Here is a tiny trained network, its code and every weight. The questions are about switching its units off for an input and a class, where a switched-off unit gives its printed mean instead of its output.

import numpy as np


def w(rows, s, z=0):
    codes = np.array(rows[::2]) - 128.0
    scale = np.full(codes.shape[1], s)
    scale[-1] = z or s
    return codes * scale


def f(y):
    return y / 2 * (1 + np.tanh(0.7978845608 * (y + 0.044715 * y**3)))


def log_softmax(a):
    a = a - a.max(-1, keepdims=True)
    return a - np.log(np.exp(a).sum(-1, keepdims=True))


def net(x, mask):
    res = np.array(x, float).reshape(1, 7) / 4 @ E
    y = f(res @ A[0][:, :-1].T + A[0][:, -1])
    res = res + np.where(mask, y, B[0][:, -1]) @ B[0][:, :-1]
    return log_softmax(res[-1] @ U[:, :-1].T + U[:, -1])


A, B = {}, {}
E = w([
[149,150,182,101],'x0',
[58,71,180,142],'x1',
[142,93,254,58],'x2',
[159,69,124,147],'x3',
[32,78,79,90],'x4',
[160,121,121,29],'x5',
[111,182,135,163],'x6',
],0.0091)
A[0] = w([
[180,201,74,89,151],'neuron 0',
[96,119,30,172,223],'neuron 1',
[135,151,179,189,73],'neuron 2',
[68,163,34,94,254],'neuron 3',
[131,161,140,135,228],'neuron 4',
[67,92,95,168,108],'neuron 5',
[75,85,89,140,248],'neuron 6',
[150,136,143,160,29],'neuron 7',
[171,76,131,237,95],'neuron 8',
[192,98,82,187,77],'neuron 9',
[152,138,215,164,86],'neuron 10',
[103,178,133,129,190],'neuron 11',
[158,79,156,25,144],'neuron 12',
[192,77,126,15,125],'neuron 13',
[62,129,94,143,106],'neuron 14',
[185,117,132,126,51],'neuron 15',
[5,67,145,225,128],'neuron 16',
[187,131,190,146,168],'neuron 17',
[115,115,78,126,152],'neuron 18',
[160,146,128,175,36],'neuron 19',
[27,189,173,174,222],'neuron 20',
[79,177,134,83,105],'neuron 21',
[166,43,155,68,166],'neuron 22',
[102,124,145,26,79],'neuron 23',
[154,60,154,148,112],'neuron 24',
[121,151,136,206,92],'neuron 25',
],0.012,0.0057)
B[0] = w([
[182,88,130,86,196],'neuron 0',
[174,76,156,114,241],'neuron 1',
[13,237,74,87,157],'neuron 2',
[245,32,148,95,233],'neuron 3',
[103,81,217,96,177],'neuron 4',
[122,23,89,177,185],'neuron 5',
[184,38,114,148,216],'neuron 6',
[76,224,58,133,125],'neuron 7',
[239,165,147,192,178],'neuron 8',
[166,116,20,130,163],'neuron 9',
[100,202,164,107,181],'neuron 10',
[240,98,219,61,167],'neuron 11',
[200,235,120,229,220],'neuron 12',
[203,185,57,229,217],'neuron 13',
[206,86,128,70,173],'neuron 14',
[208,219,40,230,138],'neuron 15',
[141,60,143,248,251],'neuron 16',
[63,229,174,62,200],'neuron 17',
[126,87,110,90,160],'neuron 18',
[145,192,94,123,138],'neuron 19',
[189,102,253,118,230],'neuron 20',
[218,103,134,194,149],'neuron 21',
[170,210,77,240,211],'neuron 22',
[220,201,133,182,180],'neuron 23',
[126,239,96,205,155],'neuron 24',
[99,204,120,132,169],'neuron 25',
],0.0067,0.011)
U = w([
[218,21,172,136,211],'0',
[229,98,1,84,1],'1',
[234,192,172,210,168],'2',
[134,186,181,76,85],'3',
[109,100,92,243,62],'4',
],0.0074,0.0051)

Each question gives the input, the list of numbers given to net, and the class t.
The units are the neurons (one row each of A and B). Each row of codes is followed by its name. A weight is (code - 128) times the scale printed after its matrix; where a second scale follows, it is the last column's (A, B and U).
mask holds one flag per neuron, in row order. A switched-off neuron (its flag False) gives its mean, the last column of its row in B, instead of its output. The means were averaged over made-up inputs and are rounded, as every weight is.
A unit's drop is (log p(t) with every unit on - log p(t) with that unit switched off) / (log p(t) with every unit on - log p(t) with every unit switched off).
The circuit of an input: a set's keep is (log p(t) with only the set's units on - log p(t) with every unit switched off) / (log p(t) with every unit on - log p(t) with every unit switched off). Starting from the 12 units with the biggest drops (on a tie, the unit counted first), units are removed one at a time, each time the one whose removal leaves the highest keep (on an exact tie, the one counted first), for as long as the keep stays at least 0.8.
circuit, biggest first: the units of the circuit, biggest drop first
unit that matters most: the unit with the biggest drop
k most important neurons: the k neurons with the biggest drops, biggest first
drop when u is switched off: that unit's drop, to one decimal
input [4,8,2,-5,0,-1,4], class 0: circuit, biggest first	neuron 12; neuron 22
input [6,-3,-6,-1,1,2,-5], class 1: circuit, biggest first	neuron 20; neuron 16
input [3,-8,-4,-8,7,-1,-7], class 0: circuit, biggest first	neuron 3; neuron 1
input [-6,8,2,2,0,-2,8], class 0: unit that matters most	neuron 20
input [-4,-5,-3,3,-1,8,4], class 1: 2 most important neurons	neuron 20; neuron 16
input [-8,-6,-5,-3,-1,-3,-7], class 1: 2 most important neurons	neuron 9; neuron 20
input [-6,-1,-7,-3,-5,1,3], class 1: 2 most important neurons	neuron 9; neuron 16
input [-2,-4,1,-2,5,7,-6], class 2: 2 most important neurons	neuron 12; neuron 23
input [-1,-2,2,5,1,-3,4], class 4: drop when neuron 20 is switched off	0.2
input [-1,-5,-8,8,-4,-1,7], class 1: drop when neuron 9 is switched off	0.2
input [-2,7,-4,-3,1,-5,6], class 0: drop when neuron 13 is switched off	0.0
